Below are the code and all the weights of a small trained network. Each question names an input and a class and asks about switching units off, where a switched-off unit gives its printed mean instead of its output.

import numpy as np


def w(rows, s, z=0):
    codes = np.array(rows[::2]) - 128.0
    scale = np.full(codes.shape[1], s)
    scale[-1] = z or s
    return codes * scale


def f(y):
    return np.maximum(y, 0)


def log_softmax(a):
    a = a - a.max(-1, keepdims=True)
    return a - np.log(np.exp(a).sum(-1, keepdims=True))


def net(x, mask):
    res = np.array(x, float).reshape(1, 5) / 4 @ E
    y = f(res @ A[0][:, :-1].T + A[0][:, -1])
    res = res + np.where(mask, y, B[0][:, -1]) @ B[0][:, :-1]
    return log_softmax(res[-1] @ U[:, :-1].T + U[:, -1])


A, B = {}, {}
E = w([
[43,78,153,188,114,65,173,154,254,203,123],'x0',
[129,177,32,113,134,47,56,27,206,137,195],'x1',
[105,198,185,95,100,65,20,219,67,93,207],'x2',
[247,144,146,97,60,55,174,121,162,103,60],'x3',
[43,155,179,29,42,162,98,160,8,133,81],'x4',
],0.0082)
A[0] = w([
[104,78,139,142,118,138,173,124,190,108,128,169],'N0',
[88,156,135,86,99,195,149,172,84,144,142,195],'N1',
[188,206,139,89,119,133,132,133,85,95,106,253],'N2',
[99,152,172,161,146,96,99,150,116,122,214,113],'N3',
[202,126,60,120,114,83,145,112,201,158,150,150],'N4',
[143,163,104,136,126,33,137,129,125,106,97,249],'N5',
[82,159,165,176,153,73,97,191,103,142,155,181],'N6',
[114,175,4,93,165,172,118,74,159,157,178,155],'N7',
],0.011,0.0033)
B[0] = w([
[132,111,90,110,169,74,142,39,79,128,66,207],'N0',
[156,112,204,58,195,164,147,111,3,125,104,233],'N1',
[173,163,111,189,181,120,167,148,116,120,131,221],'N2',
[110,170,120,203,81,126,143,167,143,129,144,202],'N3',
[199,141,162,104,186,98,73,170,103,111,122,246],'N4',
[190,175,136,162,144,111,64,147,139,118,87,197],'N5',
[145,210,135,154,100,157,74,78,172,170,165,211],'N6',
[116,99,92,102,193,177,170,139,40,188,52,229],'N7',
],0.012,0.013)
U = w([
[212,248,100,188,122,80,73,224,123,100,213,56],'0',
[117,207,138,230,4,182,44,111,233,183,238,45],'1',
[33,113,11,217,146,118,123,150,109,162,255,81],'2',
[172,144,143,90,247,182,116,135,36,185,44,232],'3',
[105,3,141,54,41,97,246,139,162,117,61,8],'4',
],0.0062,0.0016)

Each question gives the input, the list of numbers given to net, and the class t.
The units are the neurons (one row each of A and B). Each row of codes is followed by its name. A weight is (code - 128) times the scale printed after its matrix; where a second scale follows, it is the last column's (A, B and U).
mask holds one flag per neuron, in row order. A switched-off neuron (its flag False) gives its mean, the last column of its row in B, instead of its output. The means were averaged over made-up inputs and are rounded, as every weight is.
A unit's drop is (log p(t) with every unit on - log p(t) with that unit switched off) / (log p(t) with every unit on - log p(t) with every unit switched off).
The circuit of an input: a set's keep is (log p(t) with only the set's units on - log p(t) with every unit switched off) / (log p(t) with every unit on - log p(t) with every unit switched off). Starting from all 8 units, units are removed one at a time, each time the one whose removal leaves the highest keep (on an exact tie, the one counted first), for as long as the keep stays at least 0.8.
circuit, biggest first: the units of the circuit, biggest drop first
k most important neurons: the k neurons with the biggest drops, biggest first
drop when u is switched off: that unit's drop, to one decimal
input [7,-3,0,-4,-5], class 2: circuit, biggest first -> [N1 N5]
input [8,-3,-4,2,4], class 4: 2 most important neurons -> [N4 N7]
input [7,4,1,1,1], class 0: circuit, biggest first -> [N1]
input [1,7,6,-3,-2], class 1: 3 most important neurons -> [N6 N1 N3]
input [7,1,5,1,8], class 1: circuit, biggest first -> [N6 N7]
input [2,7,7,-8,3], class 1: 2 most important neurons -> [N6 N3]
input [5,-3,-7,-1,4], class 4: 2 most important neurons -> [N4 N7]
input [2,-1,5,-8,3], class 1: 3 most important neurons -> [N6 N3 N7]
input [2,2,0,4,-3], class 0: 3 most important neurons -> [N1 N7 N5]
input [8,-1,1,-6,-5], class 2: 3 most important neurons -> [N0 N1 N5]
input [-7,-3,3,3,-4], class 0: 2 most important neurons -> [N7 N1]
input [4,3,8,7,4], class 0: 2 most important neurons -> [N5 N2]
input [-3,-3,7,2,3], class 0: drop when N7 is switched off -> 0.9
input [1,-5,8,-8,1], class 1: circuit, biggest first -> [N6]
input [7,3,3,-3,-4], class 0: drop when N3 is switched off -> 0.2
input [3,2,1,0,2], class 1: drop when N1 is switched off -> 0.2
